B, the same points and some others measured another way; then each row and its match in B:
B:
1: [   9  293  -80 -195   32 -272  143   54 -395  -63   69   93  179  -15
 -358  -50  -17 -115 -374 -156  187 -216 -127  -51  233 -229  106  -49
   11 -303 -207 -168   69   36]
2: [ -23  -46  -82  153  -87  200  100  108  295   -4  -67   23 -103 -248
 -190  111  138  140  165  -54 -348  330  104    3 -145   71  125 -102
 -273  231  -84   71   50  -10]
3: [  47 -223  -79 -118  -84 -128 -202    8   82 -284 -330  180 -149  -53
   33  -41  -29   24  106 -133    7  172  230 -159 -233   67 -218  -93
   45  401  124  154   70  -28]
4: [  26  292  -68 -195   48 -165  282   38 -191   72   69    3   45  -33
 -397   20  161   18 -286 -151  253 -175   34 -160  229 -319  179   29
   46 -216  -43  -47   10  -53]
5: [-102   22   96 -213  106 -151   34 -136 -290 -184   48    2  135 -226
 -360  -56  -49  -47 -240   59 -133  -91  -99  -16  202 -147  225   93
  210 -192   15 -240  120    7]
6: [  57   23 -146 -115   13  -79   14   48   14 -270 -265  212  -88    7
 -129   51    3  190   47 -112  107  218  194 -142 -227  -76 -159 -184
  -45  231  148  105  118  -29]
7: [ -39  -95  -36  -35   89   52   39  -10  131 -112 -152   98  -19 -182
 -244  124   72  162   37   26 -272  290  201 -114 -120  -15  131  -36
    7  176  158   57  128  -35]
8: [   4   31 -131 -135   30 -153  -28   61  -80 -301 -207  225   -8  -38
 -137   70  -68  122   45  -65   95  167  193  -89 -222  -53 -119 -136
    8  209  121   76  158  -44]
9: [  42  -12 -107  -76   74   17   58    9   32 -217 -207  190  -31  -15
 -243   75   15  193    4  -42  -94  231  131 -142 -127  -72  -42 -137
  -17  121  160   53  108  -19]
10: [ -91  319  -77 -185    4 -558  -32  169 -530    9  118   98  355 -146
 -241  -27  -92 -357 -469 -189  166 -264  -41   44  168  -96  207  -12
   -3 -216 -446 -163  161   62]
11: [  32 -205  -73 -106 -218 -181 -281   62 -114 -395 -164  205  -92  -63
   55 -107 -198 -192  195 -119   42  -59   40  -15 -178  128 -310  -44
   52  329  -52   82   30  -45]
12: [  -3   59  -13 -178  217   36  171 -107 -198 -242  -37  153  110  -19
 -489   64  -37  161 -149   97 -150   52  -36 -125  123 -210  117   -4
  195 -212  244 -132  115  -37]
13: [ -14  -76 -107   96  -97  111   18  179   52 -134   73  173   36 -133
 -251  159  -67 -101  277   29 -292   62   81   28 -108  104   10   29
  -63  166  -39  121   20 -127]
14: [   4  187  -48 -259   77 -451  -16    7 -338   10 -124   72  168  -45
 -215  -96   60 -144 -556 -242  185 -111   33 -159  190 -187  147  -69
   52 -161 -201 -121  116  103]
15: [  15  250  -76  -84   66 -189  201  124 -306  190  202   78  277  -16
 -498   54   60 -271 -417 -134  -74 -268  -93 -103  373 -182  295   84
   36 -389 -276  -92   -4   -7]
16: [ -28  181    7 -189   33 -118  119  -80 -300 -234   23   30   66 -115
 -332 -107  -41   55 -238  -51   59  -83 -198    1  167 -213   77  -68
   24 -229  -74 -254   87   55]
17: [ 156  -38 -167 -123 -150   -2   85   95  116 -149 -174  164 -252  129
 -117   23   96   52  214 -200  324  -68  245 -261 -103 -130 -281  -17
   51  279  194  285 -107 -180]
18: [ -56  111   -1  -99   16  -34  122  -22 -161 -166   62   24   52 -191
 -324   -5   -7   45  -84    5  -72   -6  -86   21   92 -133  135  -11
    2 -108  -42 -158   88   -9]
19: [  80  275 -105 -106   42 -159  250  118 -245  214  124   74  189   70
 -480   19  135 -194 -440 -211   49 -260  -76 -181  385 -241  226   40
   -1 -381 -240  -55  -57   -1]
20: [  56 -401   -7 -146 -204 -169 -366  -55   73 -296 -328  120 -215  -91
  146 -183  -53 -166  121 -174  -22   19  152 -164 -147  143 -284    2
  134  456   54  143  -19  -24]
21: [-107  206   -8 -130    2 -340   66  116 -320  116  197   -6  246 -234
 -315   34   27 -296 -315 -101   11 -239   12   12  224 -106  326  126
   54 -180 -307 -108   81  -22]
22: [  44 -115 -106 -120   12 -121 -118   14   30 -258 -312  215  -65  -16
  -79   17  -19   96   10 -105  -26  229  212 -167 -210    6 -143 -143
   16  280  133  116  117   -9]
23: [  67  -22 -118  140 -111  268  150   89  253  -44  -83   65 -139  -96
 -240   44  123  150  133 -106 -283  253  -27  -48  -59    8    7 -152
 -287  116  -84   47  -33   12]
24: [ 283 -496  -37  -45 -193  253 -190 -129  111 -265 -236  211 -238  266
 -178 -243  -68 -212   95 -160 -321 -167 -219 -299  224   66 -398   34
  179   58  113   96 -286  -24]
25: [  28 -148  -81 -206 -361 -331 -256  120  -99 -336  -99  109 -235 -101
  196 -122 -104 -269  343 -211  485 -290  222  -55 -213   51 -392   82
  130  500  -21  236  -58 -192]
26: [ 138 -364  -56   13 -334   74 -215   26  231 -155 -209   68 -308  -34
   70 -188   35 -186  222 -240 -105  -38   10 -148  -38  147 -293  -13
  -51  376  -88  176 -182  -35]
27: [   8 -158  -77  -93  -22  -93 -127   25   91 -222 -268  167  -96 -108
  -46   42    1   65   98  -75  -59  220  260 -134 -238   48  -98  -77
   25  362  135  148  105  -47]
28: [ -20   40   67  -24  -11  141  235  -63   -9   97  168 -113    6 -205
 -452  -26  165  -33 -163  -23 -265 -102 -169  -54  347 -162  310  121
   15 -245  -98 -158  -69  -18]
29: [  68 -216  -87  -63 -154  -40 -134   69   57 -217 -137  166 -131  -25
  -63   -3  -43 -126  214 -101  -23  -28  156 -135 -115   69 -204   34
   83  311   75  188  -40 -120]
30: [ -81  105   64  -31 -120   27  199  -23   58   90  125 -208 -103 -361
 -247  -68  219   37 -101  -99  -64  -19  -79   28  185 -139  288   46
 -133  -40 -202 -145  -16   13]
31: [  -2  334 -111 -100  -65 -316  174  192 -213  230  126   -9  135 -111
 -278   12  158 -214 -367 -275  213 -213   35  -74  220 -182  239    3
 -127 -170 -383  -27    9    7]
32: [ 116 -241  -88  136  -96  307    8   32  301  -67 -166  126 -138  -19
 -224    6   82   48  118  -92 -473  242  -29 -131   -9   95  -55 -100
 -165  146  -18   93  -84   18]
33: [ -29   -8   70 -194  110  -35   91 -194  -85 -142 -118  -31  -25 -165
 -317  -94   92  155 -268  -20 -118   83  -59 -127  160 -193  174  -16
  114 -117  107 -191   86   59]
34: [  42  138   -4 -103   51  173  356  -78   17   -2   69  -49  -83  -71
 -476   13  195  190 -110  -34  -16  -39  -74 -148  244 -298  180   39
   34 -216  111  -87  -55  -61]
35: [ 177   37 -195  -78   31  146  188   38  128 -182 -252  232 -162  190
 -285   68   95  272   62 -130   87  179  139 -271  -90 -179 -198 -174
  -53  103  249  164  -19  -65]
36: [ -65  137  -75   82 -257   14  119  124  258   -3  -70 -142 -250 -388
   27  -32  223  194  126 -221   79  271   83   97 -204  -10   77 -198
 -452  329 -285    3   59   47]
37: [ -17   76  -95   43  -29  167  236  108  211  -21    0   34 -107 -192
 -278  172  158  203  188  -19  -94  210  183  -55 -118  -84  121  -37
 -147  170   71  112   41 -106]
38: [  49  -59  -69  -13   73  191  125  -26   88 -165 -128  146  -34  -25
 -351   69   43  190   20   14 -281  215   14 -129   -4  -73   29  -85
  -21   13  158    5   45  -14]
39: [  -4  204  -60 -212   56 -448   -8   50 -344   58  -60   74  204  -64
 -235  -80   39 -202 -537 -237  139 -142   10 -128  205 -156  174  -43
   23 -182 -276 -113  102   95]
40: [ -65   75   57 -228   62 -248   10 -113 -267 -122  -40  -16   88 -190
 -256 -117   23  -37 -350  -77   10  -72  -65  -61  191 -162  175   11
  116 -143  -74 -208  111   62]
41: [ -65  197   15  -64 -101  -23  254   31  -23   72  172 -149  -54 -293
 -295   -8  186   18  -72  -93   70 -100  -38   17  168 -188  256   65
  -92  -76 -168  -97  -14  -50]
42: [  18  -64  -42   47   56  260  209    7  214   25  -10   50  -53 -124
 -403  141  158  148   67   31 -359  186   97 -138   54  -70  193   32
  -20   22  135   61  -12  -81]
43: [ -58  168  -21 -233   57 -508  -76   40 -348   64  -67   41  226 -145
 -183  -82   41 -238 -561 -225  103 -118   50 -104  181 -116  231  -23
   47 -127 -293 -129  143  106]
44: [  47    8  -97  131  -55  307  212   70  237  -28  -25   51 -105 -112
 -323   80  131  187  116  -48 -320  248  -35  -49  -11  -34   84 -113
 -243   46  -34   23  -21  -10]
45: [ -19  103   36 -235   52 -174   79 -137 -207 -156  -82  -16   -1 -137
 -266 -132   57   78 -315  -93   89  -34  -85  -93  170 -224  114  -43
   80 -143  -12 -202   85   65]
46: [   9 -118 -100   58  -62   99   -3  151    8 -157   62  210   62  -67
 -285  155 -104 -139  255   42 -293    3   77  -23  -66   91  -17   67
   37  128   23  133    7 -147]
47: [ 101  180 -206    9   30  177  248  149 -102 -250   37  283   67  130
 -451  148  -97  131  127   -1  -71   50  -76  -39  -32 -127 -108 -146
 -103 -123   59   21   33  -81]
48: [  49  129   21  -86   33  173  268 -117 -203 -144  140    9   46  -30
 -533 -101    8   55 -203    3 -179 -144 -383  -34  374 -247  124   -1
   29 -430  -51 -286  -53   33]
49: [  29  236  -54 -122    1 -118  261   56 -125  164  111  -27   47  -71
 -385    6  193  -68 -298 -174  121 -184   -4 -145  284 -256  231   58
   -5 -218 -147  -40  -43  -35]
50: [  14  142   -2 -136   14  -50  245  -19  -87  122   95  -63   12 -104
 -401  -10  198  -37 -255 -113   37 -171  -16 -154  308 -246  246  101
   66 -212  -51  -62  -53  -48]
51: [ -22 -398   16 -119 -219 -197 -306    7  253 -107 -268    9 -267 -259
  188  -50   99 -156  238 -150   16   62  417 -183 -227  158 -106  126
  143  643  100  287  -11 -128]
52: [ -52  145  -12 -201   43 -420  -33   23 -289   61  -51   21  177 -155
 -205  -78   60 -195 -488 -197   68 -110   38  -99  185 -120  223   -6
   41 -120 -255 -118  111   83]
53: [ -42   93   18   12   -9  178  262    4  -42  -15  213  -34   41 -205
 -467   57   70   18   -5   51 -257  -54 -145   23  216 -135  249   84
  -23 -202  -61 -134  -22  -61]
54: [ -11  138   -9 -214   46 -277   37  -49 -259  -63  -72   25   87  -99
 -255 -105   53  -56 -397 -158   96  -85  -40 -110  182 -183  132  -46
   48 -154 -127 -158   81   76]
55: [ 127 -435  -12 -169 -225 -128 -389 -104    5 -394 -353  171 -230   35
  127 -266 -124 -195   86 -199  -16  -58    7 -190  -65  123 -404  -32
  162  357   54   91  -76    5]
56: [   4 -384    3 -182 -228 -313 -476  -23 -119 -396 -260  165 -104 -122
  181 -194 -201 -316  124 -142    8  -92  109  -64 -161  198 -310   36
  190  439  -31   96   32  -27]
57: [ -34    7   30   34  -87  174  195  -41  225   83   18 -155 -164 -307
 -253  -19  256  145  -17  -83 -207  144  -12  -41  104  -95  241   -7
 -167   49  -83  -64  -27    7]
58: [  -2 -280  -33   67 -284  -31 -285  154 -174 -266  150  191   89 -123
 -109  -55 -291 -516  281  -17 -358 -266 -175  123   36  267 -165  138
   63  130 -276   31  -81  -97]
59: [  86 -245  -81  -87  -72  -54 -215  -17  -15 -330 -279  241  -66   36
  -66  -79 -122  -59   49 -104 -145  100   40 -136 -116   86 -244 -104
   52  230   64   69   35    8]
60: [  15 -192  -72 -170 -128 -264 -277   25  -51 -344 -295  184 -115  -83
   98  -78 -102  -71  105 -147  119   78  206  -99 -247   83 -255  -78
   72  408   53  125   91  -33]
61: [-149  295    2 -154  -55 -205  215   76 -249  -69  248  -74   65 -336
 -291   59   43  -25  -13  -10  236 -189   36  106   68 -202  233  102
   24  -68 -119 -118  107 -121]
62: [ -24 -209  -46  -20 -519 -230 -326  171   25 -264  -27    3 -263 -289
  301 -181  -99 -353  406 -252  225 -193   71  117 -235  221 -320   31
 -120  569 -324  154  -78  -94]
63: [ -39 -129   69  133 -113  300  112  -70  247   37   35 -148 -123 -337
 -274  -63  171   73   10  -25 -526  185 -182   36  156   23  250   -8
 -204   -4 -171 -145  -46   70]
64: [  72 -314  -36  -36 -464  -91 -283   63  209 -190 -187  -15 -386 -176
  268 -221   42 -218  326 -296  159  -94  109  -61 -163  160 -340   13
  -81  566 -162  207 -156  -72]
65: [ 120 -280  -68  -78 -326  -42 -198   71   20 -252  -78  138 -220   20
   18 -138  -84 -291  294 -178   89 -255   24 -114  -23   88 -353   92
  110  308  -29  190 -171 -145]
66: [ 142 -488    6 -148 -202  -57 -379 -139   49 -350 -358  160 -230   58
   77 -282  -99 -205   50 -181 -135  -52  -28 -227    3  123 -377   -9
  186  309   77   82 -111   22]
67: [-144 -100  -14  -39   19 -179 -167   60  -46 -212 -111  124  100 -323
  -93   94  -89  -27   49   37 -258  240  192   62 -227  132  119  -35
   -4  274  -34    2  231  -10]
68: [  17  -39    0   22   72  267  205  -45   22  -59   80   56   46  -91
 -502   65   46   62  -33   74 -435   52 -137  -74  211  -93  194   50
   32 -200   60  -97  -17  -36]
69: [ 140 -501   15  -40 -262  108 -246  -56  202 -160 -168   85 -266    0
  -21 -165    3 -274  220 -138 -236 -142   23 -217   76  141 -248  144
  176  311   67  185 -224  -99]
70: [ -25  240  -47 -124   22 -253  154  102 -310  132  179   29  225  -95
 -403   24   59 -248 -362 -137   38 -266  -53  -65  305 -175  273   89
   35 -285 -267  -99   19  -19]
71: [ 118   95   -2  -32   64  334  389 -108  -27   24  131   -6  -13   52
 -631  -38  150  106 -207  -23 -262 -114 -322 -157  457 -293  180   32
   14 -462   27 -186 -152   -3]
72: [  54  -96 -107  100   54  257   88   81   13 -159   20  243  121   11
 -441  142  -93  -12  100   78 -517  130  -90  -46   41   45   38  -33
  -31  -83   37   11   17  -46]

[-190 -313  209 -326 -338  -50  367 -226   -1  206 -106  158  -18  357
   91 -341  273  266  166  229   -2 -240   50   -7  143 -293 -427   18]  34
[-220 -220  171 -179 -234 -134  277 -181  -36 -200   89  -16   34  298
 -179 -185  217  350  145   98   96 -386   98 -156  112  -91 -424 -117]  19
[  -2   28  -61  169  255  181 -202  104  -24 -167  114  -54  104 -322
    8  -62  -73 -191 -143  -86  -45  155  -65  -16   33   27  237  117]  49
[  77   67   81 -101  112  -67 -128   26   49   55   46  -40   20 -108
  -11 -190   48   89   82   50  -22  129   25  -48   -9  -68 -122    1]  57
[-154  -71   90    4  110  -67   16  -90  -31   11  -49  -49   47  120
   52   46   12   16    5    9  -17  -92  -90  -13  -11  -25  -29   96]  33
[ -75   71 -217  -55 -185  -93  142   25   64  201 -238   69 -120  321
 -172  -74  216  153  174  -12   32   44  -78   14 -193  -50 -252 -233]  58
[-140  -56  -98  -33  -56  -95   88  -51   60  192 -112   -5  -63  176
   39   14   62   36   50   47  -35   12   -4   51 -102   58  -98   40]  11
[  75   47   45 -247  -53 -143    8  -25   90  300  -82   24  -67   76
   53 -278  154  177  202  149  -53  121   78   11  -50 -107 -276  -11]  2
[-100  -15  -10   35  167  -21  -38  -43  -24   10   -5  -93   47   -5
   88   21  -19  -62  -13   -2  -67  -32  -28   16  -22   74   80  177]  54
[ 108  155   35   13  311   26 -223   78  -38 -131  122 -140  106 -259
   -7 -171   -7  -23   29  -21  -71   83   19  -64   16   19   86  112]  26
[ -94    0    3   22  136  -51  -23  -66  -34  -30    6 -112   36   17
   38    7    5   -5   39   -9  -26  -87  -20  -14  -13   76   27  146]  39
[-102   44  100  191  427   56 -191  127 -125 -517  250 -194  255 -151
 -154   66  -69  -34 -194 -103  -74 -103  -38 -156   30   70  148   20]  24
[-158  -11 -160   77  137  -51   -4   22   20   46    0 -115   18   55
   72  113  -34  -77  -76   16 -132    5   51   57 -113  221   93  163]  16
[ 174  186  -67 -124  191 -209 -242   80  146  126  184 -211  -33 -274
   41 -170  -33   95  113  107 -111  231  284  -21  -95  258  -74  135]  36
[  -9   51 -155   57    4   96  -26    7   15  184 -193   78  -64  -11
   17  -83   68 -109   66  -68   25  162 -178   68  -73  -90   52   10]  21
[ -72  116 -203  227  247  125 -114   37  -71   45 -179  -45   13  -43
   52  129  -47 -263  -40 -164  -33   97 -254   84 -117   49  304  141]  5
[-177  -89 -255  148   98   73  -22  176   93   21   84  -29   42  -54
   49   95  -61 -162 -270   35 -195  196  101   83 -134  232  147   81]  47
[-175 -129  -10   61   98  -47  -30  -27   52   15   73  -68   32  -25
   89   96  -79  -56 -123   38  -62   34   37   19  -34  139   43  145]  6
[-149  -55 -108   37   -8  -68   29   11   74  104  -57   -7  -32  116
   -9   70   21    6  -37   15  -35   71  -14   28 -121   80  -52  -13]  18
[-113 -170   54   48   34  150   18  -75  -52 -189  140  -16   86 -174
   34 -156   10  -62  -64    1   15  -98    4  -48  164  -33   60  160]  17
[  10  -41  185 -365 -224 -238  198 -257   -2   73   -2  -60  -68  206
  -60 -389  267  414  418  158  100 -309  156 -119  111 -115 -489    4]  64
[-98 -48 -59  11 -42  34  61 -32  -3   6 -60  24  -7  68 -52 -90  98  25
  47 -17  25 -25 -68 -13 -12 -53 -69 -21]  70
[  11   64 -128  139  204  190 -143   96  -31  -60   13  -21   62 -242
   21  -96  -17 -194  -74  -83  -54  156  -93   24   -3    1  222  113]  65
[-174 -188  110  -90  -10    7  108   46   16  -43   74   56  113  138
    0 -131   96  107 -124  133 -121  -25   62  -41   26 -111 -180  -42]  71
[  79   80   99  126  180  117 -229  -71  -52  -54  -79   16   14 -260
  -35  -76  -36 -121   82 -174  184  129 -318  -55   64 -213  121   24]  51
[-141 -157    2   79   44  110   -5  -20    3  -80   76   13   57 -103
   37  -43  -17  -89 -123   -3  -13   22  -32   -7   59  -10   63   95]  4
[ -89  -22 -124  -23 -153   27  130  -37   10  119 -187   95  -70  188
  -95 -121  172   60  123  -26   58    0 -126   12  -64 -122 -149 -118]  46
[ -35    3   14   -8  153   32  -50  -72  -26  157  -94  -29   13  -48
  174  -72   -4 -108   44   14  -59   42  -91   61    9  -35   99  230]  3
[   1  -17   38 -125  -23   49   47   -1    0  184 -139  106    2   73
   49 -258  161   44   93   69  -41   85  -88   22    5 -233 -128  -10]  28
[-229 -143  -79   36  -17  -72   86  -14   53  -12   49  -52   13  122
   -4   84    5   31  -96   46  -64  -41   75    3  -68  150  -61   45]  1
[  33  130  -83   96  268  103 -152  -28  -71   70  -95  -82   20 -180
  141  -51  -36 -209   55  -87  -42   70 -148   61   -6   20  258  263]  27
[ -83  -57  -61  -82 -130  -17  107    4   55  156 -120   92  -44  166
  -46 -142  151   94   60   55  -10   63  -34   10  -64 -108 -198 -107]  53
